Below is a small trained network, with its code and all its weights. Each question gives an input and a target symbol and asks what happens when units are switched off, that is, made to give their printed mean instead of their output.

import numpy as np


def w(rows, s, z=0):
    codes = np.array(rows[::2]) - 128.0
    scale = np.full(codes.shape[1], s)
    scale[-1] = z or s
    return codes * scale


def norm(h):
    return h / np.sqrt((h * h).mean(-1, keepdims=True) + 1e-5)


def f(y):
    return y / 2 * (1 + np.tanh(0.7978845608 * (y + 0.044715 * y**3)))


def softmax(a):
    e = np.exp(a - a.max(-1, keepdims=True))
    return e / e.sum(-1, keepdims=True)


def log_softmax(a):
    a = a - a.max(-1, keepdims=True)
    return a - np.log(np.exp(a).sum(-1, keepdims=True))


def net(x, mask):
    ids = ['ΔΛΞΠΦΩαβεηθμστψ'.index(c) for c in x.split()]
    T = len(ids)
    res = E[ids] + P[:T]
    u = 0
    for l in range(2):
        q, k, v = (norm(res) @ M[l].T for M in (Q, K, V))
        z = softmax(np.where(np.tri(T) > 0, q @ k.T / 3**0.5, -1e9)) @ v
        res = res + np.where(mask[u], z, O[l][:, -1]) @ O[l][:, :-1]
        u += 1
        y = f(norm(res) @ A[l][:, :-1].T + A[l][:, -1])
        res = res + np.where(mask[u : u + 4], y, B[l][:, -1]) @ B[l][:, :-1]
        u += 4
    return log_softmax(norm(res)[-1] @ U[:, :-1].T + U[:, -1])


Q, K, V, O, A, B = {}, {}, {}, {}, {}, {}
E = w([
[117,179,139,88,175,122,148,111,108,157,84],'Δ',
[112,72,183,148,106,122,157,205,127,77,86],'Λ',
[105,137,154,134,166,156,206,167,109,142,118],'Ξ',
[64,205,173,122,105,176,138,140,94,141,33],'Π',
[98,147,144,44,169,146,147,123,148,97,80],'Φ',
[73,173,169,165,91,115,159,166,193,60,96],'Ω',
[87,89,155,116,138,174,126,194,97,127,40],'α',
[98,154,203,124,103,140,79,141,167,125,34],'β',
[151,132,194,175,133,92,124,101,151,138,98],'ε',
[197,102,176,71,126,143,64,92,89,132,104],'η',
[161,90,49,100,120,153,107,138,96,134,101],'θ',
[51,124,62,179,204,11,102,106,109,127,149],'μ',
[87,29,216,75,104,151,159,64,79,150,177],'σ',
[105,37,59,108,108,141,159,45,212,213,131],'τ',
[169,126,89,104,243,164,74,119,242,139,255],'ψ',
],0.0031)
P = w([
[117,104,136,109,183,195,157,106,113,34,5],'0',
[159,65,200,187,202,163,130,166,125,141,81],'1',
[91,178,83,28,79,103,156,122,133,67,74],'2',
[146,89,156,168,149,115,101,153,145,143,170],'3',
[100,202,101,14,66,67,122,185,131,177,121],'4',
[152,92,162,173,165,129,115,148,134,134,132],'5',
],0.0028)
Q[0] = w([
[129,184,157,111,90,76,75,253,144,229,194],'0.h1',
[126,142,148,235,219,206,130,131,128,125,224],'0.h1',
[80,138,75,47,28,32,187,117,113,160,122],'0.h1',
],0.0059)
K[0] = w([
[129,203,108,85,3,37,98,139,132,116,213],'0.h1',
[137,193,195,137,135,125,166,184,117,129,29],'0.h1',
[136,84,103,82,89,155,134,42,153,107,244],'0.h1',
],0.006)
V[0] = w([
[124,128,70,179,141,112,186,151,253,157,97],'0.h1',
[33,86,69,141,52,124,118,78,103,196,113],'0.h1',
[209,199,42,173,142,148,71,172,116,100,123],'0.h1',
],0.0031)
O[0] = w([
[109,16,118,142,109,70,186,98,151,220,66,118],'0.h1',
[141,180,122,150,161,187,135,90,135,140,5,61],'0.h1',
[188,92,153,100,200,52,205,253,175,119,60,1],'0.h1',
],0.0034,0.0021)
A[0] = w([
[115,167,46,54,100,137,216,173,169,52,33,2],'0.n1',
[245,32,115,156,133,155,221,196,205,200,202,35],'0.n2',
[140,92,191,234,72,143,165,146,142,174,254,38],'0.n3',
[179,114,58,185,167,230,158,189,115,224,245,25],'0.n4',
],0.0031,0.0019)
B[0] = w([
[177,126,199,108,143,119,85,121,105,179,81,170],'0.n1',
[117,172,86,113,119,185,110,81,85,80,107,168],'0.n2',
[140,201,175,148,203,149,184,178,149,163,87,254],'0.n3',
[107,105,109,105,124,113,114,155,110,130,4,125],'0.n4',
],0.0046,0.0015)
Q[1] = w([
[171,145,160,5,187,62,165,106,161,138,246],'1.h1',
[148,27,39,224,110,159,114,50,67,43,168],'1.h1',
[114,135,58,13,72,49,67,31,146,161,1],'1.h1',
],0.0055)
K[1] = w([
[141,191,122,65,196,77,114,102,157,112,229],'1.h1',
[157,23,152,116,121,190,136,95,36,86,111],'1.h1',
[131,127,2,132,133,118,63,75,195,126,102],'1.h1',
],0.0059)
V[1] = w([
[126,64,152,177,174,144,122,67,164,140,114],'1.h1',
[252,92,186,115,48,198,161,103,125,116,73],'1.h1',
[110,118,107,63,180,243,81,126,234,163,157],'1.h1',
],0.0029)
O[1] = w([
[132,133,66,151,142,94,89,62,164,142,181,250],'1.h1',
[117,201,66,115,123,99,150,222,163,253,207,182],'1.h1',
[171,116,91,75,50,104,226,94,184,100,111,126],'1.h1',
],0.0036,0.0017)
A[1] = w([
[187,64,126,127,115,89,95,68,123,123,234,106],'1.n1',
[112,112,39,10,150,155,156,145,30,104,93,16],'1.n2',
[85,153,177,3,12,116,109,123,65,164,87,6],'1.n3',
[205,165,206,182,171,147,110,204,97,203,85,105],'1.n4',
],0.0033,0.002)
B[1] = w([
[122,145,91,139,124,61,185,192,102,143,78,161],'1.n1',
[150,125,203,254,65,98,139,126,153,133,138,153],'1.n2',
[121,101,64,201,200,117,149,152,133,117,158,198],'1.n3',
[166,139,76,95,76,92,122,85,115,108,141,251],'1.n4',
],0.0047,0.0022)
U = w([
[214,211,171,174,162,107,133,37,133,154,162,20],'Δ',
[104,38,133,61,102,192,54,187,109,144,146,212],'Λ',
[101,88,207,90,128,170,202,125,89,214,191,179],'Ξ',
[100,198,123,121,155,181,206,160,58,142,34,138],'Π',
[90,138,205,177,151,137,183,151,226,84,124,86],'Φ',
[83,117,202,110,62,104,37,147,221,178,146,48],'Ω',
[164,86,120,246,51,162,124,166,105,137,91,176],'α',
[143,138,75,114,215,212,66,158,216,121,109,116],'β',
[65,102,77,205,205,55,122,169,106,163,164,98],'ε',
[169,160,138,117,147,154,131,218,85,1,207,139],'η',
[208,157,83,13,101,72,108,206,87,179,100,150],'θ',
[130,65,165,84,181,108,63,58,53,79,42,163],'μ',
[65,198,88,112,59,197,75,73,50,87,183,218],'σ',
[86,119,31,117,90,133,173,21,156,213,77,2],'τ',
[141,68,119,79,65,67,231,116,164,37,132,227],'ψ',
],0.0072,0.0021)

Each question gives the input, a string of symbols that net reads in full, and the target symbol t.
The units are the heads (3 rows each of Q, K, V and O) and the neurons (one row each of A and B). Each row of codes is followed by its name. A weight is (code - 128) times the scale printed after its matrix; where a second scale follows, it is the last column's (O, A, B and U).
mask holds one flag per unit, layer by layer, with each layer's heads first. A switched-off unit (its flag False) gives its mean, the last column of its rows in O or B, instead of its output. The means were averaged over made-up inputs and are rounded, as every weight is.
A unit's drop is (log p(t) with every unit on - log p(t) with that unit switched off) / (log p(t) with every unit on - log p(t) with every unit switched off).
The circuit of an input: a set's keep is (log p(t) with only the set's units on - log p(t) with every unit switched off) / (log p(t) with every unit on - log p(t) with every unit switched off). Starting from all 10 units, units are removed one at a time, each time the one whose removal leaves the highest keep (on an exact tie, the one counted first), for as long as the keep stays at least 0.8.
units of the circuit, in order: the units of the circuit, biggest drop first
unit that matters most: the unit with the biggest drop
k most important neurons: the k neurons with the biggest drops, biggest first
k most important neurons of layer l: the k neurons of layer l with the biggest drops, biggest first
drop of u: that unit's drop, to one decimal
input Ξ σ μ Ω α, target μ: units of the circuit, in order : 1.h1
input θ ε ε θ, target α: 3 most important neurons : 1.n2, 0.n4, 0.n2
input ε θ θ ψ Ω, target ψ: units of the circuit, in order : 1.h1, 0.h1
input ε ε ε Ξ, target Π: units of the circuit, in order : 0.n3, 0.n4
input ε μ μ θ ε Λ, target η: 2 most important neurons of layer 0 : 0.n1, 0.n3
input μ ε Ω, target μ: 2 most important neurons : 0.n1, 0.n3
input ε θ ε θ Λ θ, target α: 2 most important neurons : 1.n2, 0.n2
input μ η θ, target μ: units of the circuit, in order : 0.n1, 1.h1
input τ ε ε Φ α, target ε: 2 most important neurons of layer 1 : 1.n3, 1.n4
input ε ε Φ α, target Λ: 4 most important neurons : 0.n1, 1.n3, 1.n2, 1.n1
input η ε Ξ, target η: 2 most important neurons of layer 1 : 1.n3, 1.n1
input ε ε Π, target ε: 2 most important neurons : 1.n3, 0.n3
input σ τ Ξ, target τ: units of the circuit, in order : 0.h1, 1.h1
input θ ε β, target θ: unit that matters most : 0.h1
input τ Ω σ β μ Ξ, target Π: 3 most important neurons : 0.n3, 0.n4, 0.n2
input ε τ ε ε Ξ η, target θ: 3 most important neurons : 1.n1, 1.n3, 1.n2
input θ θ θ ε ε Λ, target η: 2 most important neurons : 0.n1, 1.n4
input θ Δ Δ, target θ: 2 most important neurons : 0.n1, 1.n4
input ε Ξ σ θ σ, target σ: drop of 0.h1 : 2.3
input ε σ ψ ε σ, target ψ: units of the circuit, in order : 1.h1
input μ ε Ξ μ Φ Δ, target μ: drop of 1.h1 : 0.9
input Ξ θ Ξ, target θ: drop of 1.n4 : 0.2
input θ σ Ξ ψ η, target ψ: drop of 1.h1 : 0.5
input σ μ α, target σ: 2 most important neurons : 0.n3, 0.n4
input μ α β, target μ: 2 most important neurons of layer 0 : 0.n1, 0.n3
input ε θ ε, target θ: 2 most important neurons of layer 1 : 1.n4, 1.n2
input σ ε β, target σ: units of the circuit, in order : 0.h1
input Ξ Π σ α, target Λ: 3 most important neurons of layer 0 : 0.n1, 0.n4, 0.n2
